Look-ups in named tables: a row name and a column name give one cell, copied from the table.

vusudid =
cols = fupudoz, fiser, pesabap
vib: [24.97, 53.51, 29.50]
movazef: [89.22, 50.81, 17.72]
pamodos: [25.64, 83.00, 42.01]
kol: [28.17, 78.58, 46.74]
sek: [98.06, 71.44, 90.18]
safi: [61.15, 48.32, 42.09]

sek, fupudoz: 98.06
movazef, fupudoz: 89.22
safi, fiser: 48.32
kol, pesabap: 46.74
vib, fupudoz: 24.97
kol, fupudoz: 28.17
pamodos, pesabap: 42.01
kol, fiser: 78.58
sek, pesabap: 90.18
safi, fupudoz: 61.15
movazef, pesabap: 17.72
vib, fiser: 53.51
pamodos, fupudoz: 25.64
vib, pesabap: 29.50
pamodos, fiser: 83.00
safi, pesabap: 42.09
sek, fiser: 71.44
movazef, fiser: 50.81

nokama =
	nufo	papadu	maz	pureb
gazuf	0.135	0.904	0.904	0.122
pubo	0.148	0.876	0.876	0.126
mivoba	0.124	0.852	0.852	0.134
zimuga	0.155	0.772	0.772	0.127
revu	0.119	0.902	0.902	0.135
popi	0.127	0.918	0.918	0.903
rofuz	0.134	0.904	0.904	0.546
kapemet	0.164	0.903	0.903	0.918
gar	0.140	0.926	0.926	0.279

What is the papadu of popi in nokama? 0.918
What is the pureb of gazuf in nokama? 0.122
What is the maz of gazuf in nokama? 0.904
What is the maz of kapemet in nokama? 0.903
What is the nufo of revu in nokama? 0.119
What is the maz of popi in nokama? 0.918
What is the nufo of zimuga in nokama? 0.155
What is the pureb of kapemet in nokama? 0.918
What is the maz of mivoba in nokama? 0.852
What is the nufo of popi in nokama? 0.127
What is the maz of pubo in nokama? 0.876
What is the pureb of rofuz in nokama? 0.546

geziket
columns: kef, rodom, feki, zazivo, sesupe, sot, kimobi, zaf
rut: [88, 26, 6, 49, 10, 15, 75, 87]
lozarep: [43, 62, 19, 70, 66, 39, 72, 31]
vifos: [80, 88, 36, 3, 18, 3, 79, 42]
vizaki: [36, 65, 52, 39, 52, 20, 68, 17]
metiru: [45, 70, 20, 66, 68, 26, 73, 23]
tuku: [63, 50, 53, 13, 26, 32, 32, 71]
bunib: [52, 64, 16, 69, 70, 33, 70, 31]
tek: [80, 54, 45, 58, 77, 74, 20, 43]

bunib, zazivo -> 69
vizaki, zazivo -> 39
vifos, sesupe -> 18
rut, sesupe -> 10
vifos, kef -> 80
vifos, feki -> 36
metiru, kimobi -> 73
vizaki, zaf -> 17
rut, zazivo -> 49
tuku, kef -> 63
rut, feki -> 6

saror:
	sugu	pov
kom	0.83	0.41
gadonor	0.13	0.52
pobe	0.48	0.37
tokul	0.58	0.42

tokul, pov -> 0.42
kom, sugu -> 0.83
pobe, pov -> 0.37
gadonor, sugu -> 0.13
gadonor, pov -> 0.52
tokul, sugu -> 0.58
kom, pov -> 0.41
pobe, sugu -> 0.48

Table tiluko
	ler	gigevo	rubutel	risub	lidupip	vomomu	gipob	keripem	mazoran	redopup
vidaru	0.23	-0.02	-0.17	-0.51	-0.21	0.06	-0.25	-0.69	0.73	-0.23
takun	0.11	0.07	-0.21	-0.30	-0.28	0.13	0.45	-0.76	0.38	-0.66
lus	0.33	-0.45	0.15	-0.57	-0.52	0.19	0.24	-0.82	-0.15	-0.20
zer	-0.39	-0.03	0.07	0.55	0.10	0.28	-0.03	-0.91	-0.66	0.07
kamezab	-0.01	0.23	-0.17	-0.40	-0.32	0.14	-0.53	-0.77	-0.12	-0.70
lifanov	-0.15	0.35	0.08	0.01	-0.78	-0.19	0.24	-0.44	-0.10	0.36
zodev	-0.11	0.47	0.24	-0.16	-0.53	-0.16	0.10	-0.46	0.58	-0.02
sada	0.21	-0.10	-0.31	-0.44	0.43	0.02	-0.28	-0.64	0.36	-0.57
kad	-0.28	-0.55	0.43	0.50	-0.01	0.11	0.14	-0.74	0.31	-0.03

takun, redopup -> -0.66
zodev, gipob -> 0.10
lus, gigevo -> -0.45
lifanov, rubutel -> 0.08
lus, mazoran -> -0.15
zer, vomomu -> 0.28
vidaru, risub -> -0.51
lifanov, risub -> 0.01
kad, rubutel -> 0.43
kad, vomomu -> 0.11
sada, gigevo -> -0.10
Which row has the largest gigevo? zodev

